Here is a tiny trained network, its code and every weight. The questions are about switching its units off for an input and a class, where a switched-off unit gives its printed mean instead of its output.

import numpy as np


def w(rows, s, z=0):
    codes = np.array(rows[::2]) - 128.0
    scale = np.full(codes.shape[1], s)
    scale[-1] = z or s
    return codes * scale


def f(y):
    return np.maximum(y, 0)


def log_softmax(a):
    a = a - a.max(-1, keepdims=True)
    return a - np.log(np.exp(a).sum(-1, keepdims=True))


def net(x, mask):
    res = np.array(x, float).reshape(1, 6) / 4 @ E
    y = f(res @ A[0][:, :-1].T + A[0][:, -1])
    res = res + np.where(mask, y, B[0][:, -1]) @ B[0][:, :-1]
    return log_softmax(res[-1] @ U[:, :-1].T + U[:, -1])


A, B = {}, {}
E = w([
[146,204,47,207,111],'x0',
[91,163,221,171,76],'x1',
[52,110,95,92,2],'x2',
[43,229,214,153,178],'x3',
[54,98,44,188,194],'x4',
[188,219,95,61,221],'x5',
],0.0087)
A[0] = w([
[163,170,67,116,153,112],'neuron 0',
[200,53,126,116,114,119],'neuron 1',
[115,40,87,142,92,107],'neuron 2',
[165,107,113,137,131,1],'neuron 3',
[181,64,117,129,119,60],'neuron 4',
[77,110,236,110,80,46],'neuron 5',
[139,39,90,137,215,95],'neuron 6',
[213,57,117,105,100,69],'neuron 7',
[186,157,153,75,63,102],'neuron 8',
[211,44,128,121,111,134],'neuron 9',
[195,56,122,108,117,108],'neuron 10',
[165,118,170,110,158,63],'neuron 11',
[196,157,179,63,65,154],'neuron 12',
[211,79,113,183,117,72],'neuron 13',
[172,194,145,139,126,103],'neuron 14',
[146,45,119,139,175,167],'neuron 15',
[142,209,83,127,69,157],'neuron 16',
[98,89,118,177,167,67],'neuron 17',
[147,64,154,149,192,120],'neuron 18',
[182,103,83,147,124,47],'neuron 19',
[154,252,226,127,200,75],'neuron 20',
[68,136,93,26,163,130],'neuron 21',
[105,103,116,61,176,186],'neuron 22',
[152,213,234,132,226,110],'neuron 23',
[88,83,240,104,82,127],'neuron 24',
[161,187,182,148,134,108],'neuron 25',
[224,27,131,115,112,143],'neuron 26',
],0.012,0.0053)
B[0] = w([
[118,106,112,139,97,191],'neuron 0',
[79,157,67,118,102,195],'neuron 1',
[185,127,156,128,140,199],'neuron 2',
[107,113,124,113,128,138],'neuron 3',
[86,166,97,126,131,170],'neuron 4',
[106,114,84,170,82,209],'neuron 5',
[152,189,149,115,174,210],'neuron 6',
[106,138,104,95,94,194],'neuron 7',
[178,146,198,138,200,189],'neuron 8',
[106,151,95,83,77,206],'neuron 9',
[78,147,94,102,100,192],'neuron 10',
[158,140,152,125,163,163],'neuron 11',
[201,127,176,125,205,213],'neuron 12',
[109,170,115,88,133,175],'neuron 13',
[132,128,146,115,156,171],'neuron 14',
[144,158,182,104,185,196],'neuron 15',
[181,98,209,156,156,194],'neuron 16',
[162,99,158,134,148,165],'neuron 17',
[171,145,143,130,162,186],'neuron 18',
[101,113,156,93,134,165],'neuron 19',
[141,188,158,46,176,245],'neuron 20',
[109,153,98,105,82,184],'neuron 21',
[101,183,129,97,125,190],'neuron 22',
[114,174,149,111,187,254],'neuron 23',
[96,60,23,170,10,226],'neuron 24',
[115,159,119,88,143,180],'neuron 25',
[63,171,72,74,89,222],'neuron 26',
],0.012,0.013)
U = w([
[131,34,126,158,81,254],'0',
[96,170,121,26,122,72],'1',
[188,163,211,44,247,95],'2',
],0.011,0.0019)

Each question gives the input, the list of numbers given to net, and the class t.
The units are the neurons (one row each of A and B). Each row of codes is followed by its name. A weight is (code - 128) times the scale printed after its matrix; where a second scale follows, it is the last column's (A, B and U).
mask holds one flag per neuron, in row order. A switched-off neuron (its flag False) gives its mean, the last column of its row in B, instead of its output. The means were averaged over made-up inputs and are rounded, as every weight is.
A unit's drop is (log p(t) with every unit on - log p(t) with that unit switched off) / (log p(t) with every unit on - log p(t) with every unit switched off).
The circuit of an input: a set's keep is (log p(t) with only the set's units on - log p(t) with every unit switched off) / (log p(t) with every unit on - log p(t) with every unit switched off). Starting from the 12 units with the biggest drops (on a tie, the unit counted first), units are removed one at a time, each time the one whose removal leaves the highest keep (on an exact tie, the one counted first), for as long as the keep stays at least 0.8.
units of the circuit, in order: the units of the circuit, biggest drop first
k most important neurons: the k neurons with the biggest drops, biggest first
drop when u is switched off: that unit's drop, to one decimal
input [-3,0,7,1,-6,4], class 2: units of the circuit, in order : neuron 12
input [-5,8,-8,1,-5,-6], class 1: units of the circuit, in order : neuron 24; neuron 20
input [4,8,-1,2,-7,-5], class 0: units of the circuit, in order : neuron 24; neuron 5
input [7,5,1,-5,6,-2], class 0: 2 most important neurons : neuron 20; neuron 23
input [7,8,-1,7,-3,-8], class 0: 2 most important neurons : neuron 24; neuron 5
input [8,-2,-1,3,-3,-6], class 2: 2 most important neurons : neuron 24; neuron 5
input [5,7,3,2,-7,-2], class 2: 2 most important neurons : neuron 12; neuron 8
input [8,6,-1,-5,3,6], class 2: 2 most important neurons : neuron 24; neuron 16
input [5,-4,2,1,-1,3], class 2: drop when neuron 24 is switched off : 3.9
input [4,4,6,-1,1,-1], class 0: drop when neuron 8 is switched off : 0.0
input [-8,-8,-3,-2,4,-2], class 1: drop when neuron 26 is switched off : 0.1
